Each row is followed by its class.
-4,-24,1,-22,0,-16,-11,-11,5,-6,-22,8,7,4,1,-7,18,12,15,-35,-16,-12,6,-7,0,-3,-11,-22,22,-7,-16,-21,-9,-2,-30,1,1,-5,23,-4,4 -> [82]
-19,-14,3,-3,-5,16,16,-9,-4,3,-31,-12,-5,10,-1,23,28,-2,-10,-39,8,17,-13,-5,3,1,-1,-2,12,-10,3,12,4,-2,-8,4,-1,-8,1,-8,0 -> [82]
-6,19,3,-27,-8,-4,8,0,-15,3,-83,3,20,-7,1,10,20,8,11,-42,-2,-16,-2,-1,2,-3,-5,6,-16,-34,-11,13,-1,-5,4,0,10,-6,-3,5,-1 -> [82]
2,33,0,11,1,17,15,5,-13,14,-15,2,2,1,-5,0,4,-1,-5,12,13,16,-4,1,4,-3,11,13,-32,4,12,12,19,1,17,-7,11,2,-12,8,-5 -> [82]
15,15,-1,3,5,-15,-12,15,7,-2,15,30,11,-7,3,-11,-23,7,12,28,-16,-10,11,4,-2,3,-1,-1,-15,13,-5,-8,12,6,-3,-6,1,11,1,3,-2 -> [82]
-2,-41,-1,0,4,4,-3,2,16,-8,30,17,-4,-1,-3,-16,10,3,-2,2,-9,18,7,-2,-4,-1,-2,-24,27,26,-1,-17,22,3,-41,2,-4,5,21,5,5 -> [78]
10,-4,-1,8,1,-17,-16,4,12,-10,43,4,-10,-4,4,-5,-34,1,4,28,-10,-21,7,3,-4,3,0,3,11,4,-2,-6,-15,-1,5,1,-12,2,-8,9,-5 -> [78]
2,0,6,11,-6,-5,-21,-7,0,-15,6,-24,-13,0,5,5,-21,-9,-17,3,-5,-33,-5,-2,-6,4,-1,24,15,-10,14,10,-6,-6,36,2,-12,-3,-26,30,-11 -> [82]
-16,-4,3,-1,0,21,12,-6,-5,11,-36,0,1,4,-5,6,41,-1,-7,-28,11,29,-8,-5,3,-5,4,-8,-1,2,-1,3,28,2,-4,-3,10,-5,12,-4,4 -> [78]
21,18,-1,-11,2,-30,15,22,0,-9,-9,23,24,-5,5,-1,-41,8,16,19,-18,-32,10,1,0,6,-4,5,-19,-13,-13,8,-2,3,-11,-7,-11,14,-15,10,-4 -> [82]
-1,27,1,23,3,24,-5,4,-4,8,25,1,-9,-4,3,-23,2,-7,-16,32,9,13,2,0,-4,-8,11,15,-18,26,24,1,34,0,33,0,14,3,-9,38,-9 -> [82]
13,-33,2,20,-2,0,-8,5,13,-16,51,-13,-22,2,2,17,-22,-5,-18,11,-5,-2,-7,-3,-4,11,0,2,30,18,13,5,7,5,-4,-1,-22,8,-7,22,-2 -> [82]
-7,-44,6,-7,-8,-7,20,11,11,-24,-16,-1,3,2,-2,44,-7,3,-10,-31,-13,-7,-10,-12,-6,18,-11,-10,29,-11,-5,23,17,5,-50,-5,-43,15,2,8,5 -> [78]
0,-5,5,12,-5,-9,-18,0,2,-18,3,-23,-10,-1,4,14,-25,-6,-16,-1,-12,-32,-9,-2,-7,9,-4,23,18,-8,11,14,-2,0,26,5,-18,-4,-31,35,-11 -> [82]
7,41,-2,13,-4,21,33,8,-18,12,-13,-7,2,2,-2,25,-18,-4,-12,23,20,15,-12,-1,7,2,12,24,-43,-12,14,34,4,5,25,-10,-2,28,-30,-9,-7 -> [82]
2,-36,2,8,-4,-7,2,8,13,-19,30,-8,-10,1,1,28,-21,2,-7,-1,-9,-8,-9,-4,0,14,-5,-6,28,3,1,11,1,5,-25,-3,-30,4,-9,1,0 -> [82]
-3,16,0,16,1,25,17,6,-6,11,1,2,-1,1,-4,0,12,-5,-13,10,14,29,-6,-1,1,0,9,8,-21,20,18,12,41,3,7,-12,7,5,-5,8,2 -> [82]
-7,7,7,-4,-2,-7,-30,-11,-5,-5,-23,-8,-2,-3,4,-17,6,-6,-10,-16,-9,-25,4,0,-9,-6,-5,13,11,-11,4,-15,-2,-15,30,7,8,-10,-6,28,-8 -> [82]
17,38,-5,4,1,-4,-1,13,-2,5,6,35,15,-8,4,-29,-19,2,9,40,-5,-2,14,3,0,-2,4,2,-35,19,1,-5,29,5,-1,-8,10,16,-7,21,0 -> [82]
13,8,-4,13,15,3,-41,-4,13,13,86,23,-10,-6,3,-71,-1,2,5,55,-2,9,26,14,-10,-16,5,-9,2,45,6,-44,9,-2,22,7,33,-1,25,8,2 -> [78]
-2,-14,-3,-2,4,14,28,10,3,4,2,27,10,0,-8,5,13,7,6,1,1,36,-1,-3,7,0,2,-21,-9,16,-8,2,24,9,-43,-8,0,7,24,-18,9 -> [82]
7,9,5,-10,-9,-22,-3,-10,-5,-19,-26,-18,5,-2,6,33,-36,-1,-4,-16,-16,-48,-7,-4,1,13,-6,16,7,-39,-5,18,-20,-7,13,-1,-30,-4,-34,19,-8 -> [82]
